Group and class of each row:
+0.96; -2.05; -0.34; -0.97; +1.37; +2.21; +0.90; +0.30; +0.96; -0.59; +0.28; +0.06; +1.12; -0.29; +0.05; +0.49; -0.94; -1.26; -0.04; -1.73; +2.95; +0.65; +2.87; +0.33; -0.38; -0.66; -0.14; +0.30
kan Divi
-0.38; -1.03; +0.33; -0.24; -1.92; +1.48; +0.78; +1.02; -0.25; -0.55; +0.66; +0.53; +1.42; -0.50; -0.23; -0.43; +0.17; -0.53; -0.29; -1.78; +1.07; +0.83; +3.25; -0.17; -0.30; -1.47; -1.03; +0.49
lunog gogon
-0.25; +0.67; +0.13; -0.43; +0.45; +2.68; +1.50; +0.25; -0.66; -0.24; -0.46; -0.93; +0.46; -0.05; +0.34; +0.02; -0.31; -0.64; +0.10; -2.11; +1.27; -0.02; -0.17; -0.44; -0.82; +1.10; -0.28; -0.05
sadoz vem
+0.14; -0.83; +0.64; +0.88; -2.08; +1.42; +1.02; +1.38; -0.06; -0.43; +0.04; +0.76; +1.38; -0.66; -0.34; -0.17; +0.41; -0.25; -1.18; -1.97; +0.42; +0.51; +2.28; -0.03; -1.05; +0.03; -0.48; +1.43
keda dumus
+0.08; +0.76; -0.19; -0.25; -0.16; +2.53; -0.27; +0.98; -2.41; +0.11; +0.62; +0.19; +1.62; -0.45; -0.44; -0.87; +0.65; -1.12; -0.45; -1.25; -0.17; -0.36; +0.09; +0.37; -2.03; +0.85; -0.12; +0.84
keda Malom
+1.32; -3.06; +0.21; -0.44; +1.57; +2.55; +1.04; +1.69; +1.59; -0.08; +0.40; +0.21; +1.14; -0.67; -0.19; +0.09; -1.63; -1.56; -1.20; -2.83; +2.06; +0.13; +1.56; +0.61; -0.32; +0.29; +0.03; +0.10
sadoz nisu
+1.51; -5.47; -1.13; +0.97; +1.03; -0.03; +1.20; +1.27; -0.58; +0.42; +2.81; +1.96; -0.10; -1.39; +0.34; +0.20; -1.10; -0.71; -2.91; -1.10; +1.49; +0.19; +3.24; +1.04; -0.71; -0.53; +0.10; +1.63
lunog gogon
+0.00; -0.89; +0.41; +0.68; -1.39; +1.62; +1.39; +1.21; +0.92; -0.51; -0.28; +0.48; +1.10; -0.83; -0.01; +0.08; -0.33; -0.61; -0.85; -1.53; +0.82; +0.22; +2.32; +0.11; -0.98; -0.61; -0.95; +0.79
keda Malom
-0.59; +0.92; +0.47; -0.19; -0.30; +1.96; +2.55; -0.20; +1.06; -0.69; -1.11; -0.79; +0.14; -0.42; +0.40; +0.21; -1.11; +0.01; +0.93; -1.21; +1.40; +0.45; +0.47; -1.13; +0.33; +0.59; -0.90; +0.46
sadoz nisu
-0.14; +1.25; +0.23; +1.25; +0.41; +0.06; +1.19; +0.48; -1.29; -0.74; -0.17; -0.17; -0.94; +0.79; +0.83; +0.74; +0.64; -0.03; -0.35; -0.86; -0.32; -0.60; -0.84; -0.33; -1.46; +1.48; -0.04; +0.64
keda dumus
-0.14; +0.15; -0.24; -0.35; +0.23; +1.62; +0.79; +0.54; -1.01; +0.09; +0.53; -0.13; +0.96; -0.77; +0.10; -0.59; -0.38; -0.58; -0.62; -0.80; -0.23; -0.37; -0.21; +0.01; -0.73; +0.30; -0.14; +0.49
keda Malom
+1.24; -2.57; +0.62; +0.59; -0.48; -1.01; -0.19; +0.45; +3.29; +0.05; -0.20; +0.76; +0.53; -1.02; -0.43; +0.00; -1.07; -0.03; -0.87; +0.08; +0.25; +0.48; +1.42; +0.70; +1.29; -1.36; +0.13; -0.24
lunog gogon
+2.17; -6.24; -0.64; +2.04; +0.90; -0.04; +2.21; +1.81; +2.84; +0.13; +1.16; +1.19; -0.34; -0.93; +0.50; +0.92; -2.29; -1.33; -3.44; -2.24; +3.08; +0.26; +3.34; +1.39; -0.73; -0.89; -0.04; +0.17
lunog tos
+0.93; -1.73; -0.06; +0.29; -0.44; +0.66; +0.25; +0.27; +0.33; -0.43; +0.16; +0.24; +0.43; -0.40; +0.14; +0.21; -0.04; -0.12; -1.06; -1.64; +1.88; +0.38; +1.78; +0.35; -1.07; +1.00; -0.10; +0.94
keda Malom
+1.87; -3.28; +0.41; -0.73; -0.62; +0.91; -0.33; +0.49; +1.59; -0.24; +0.14; +0.00; +0.79; -0.50; -0.46; +0.07; -0.52; -0.14; -1.19; -2.08; +2.91; +1.05; +2.97; +0.59; -0.32; +0.63; +0.42; +0.59
kan Mura
+0.24; -1.93; -0.03; -0.12; -1.08; +1.04; +0.47; +0.51; -0.27; +0.14; +1.10; +0.33; +0.81; -0.87; -0.23; -0.38; -0.40; -0.39; -1.15; -1.15; +0.95; +0.18; +1.66; +0.56; -0.28; -0.47; -0.36; +0.41
lunog gogon
+0.64; -3.32; -0.20; -0.17; -0.53; +1.20; +0.54; +1.06; +0.94; -0.33; +1.30; +0.15; +0.58; -0.19; +0.17; +0.43; -0.64; -0.98; -1.26; -2.51; +3.42; +0.91; +4.11; +1.05; -0.19; -1.67; -0.45; -0.33
lunog tos
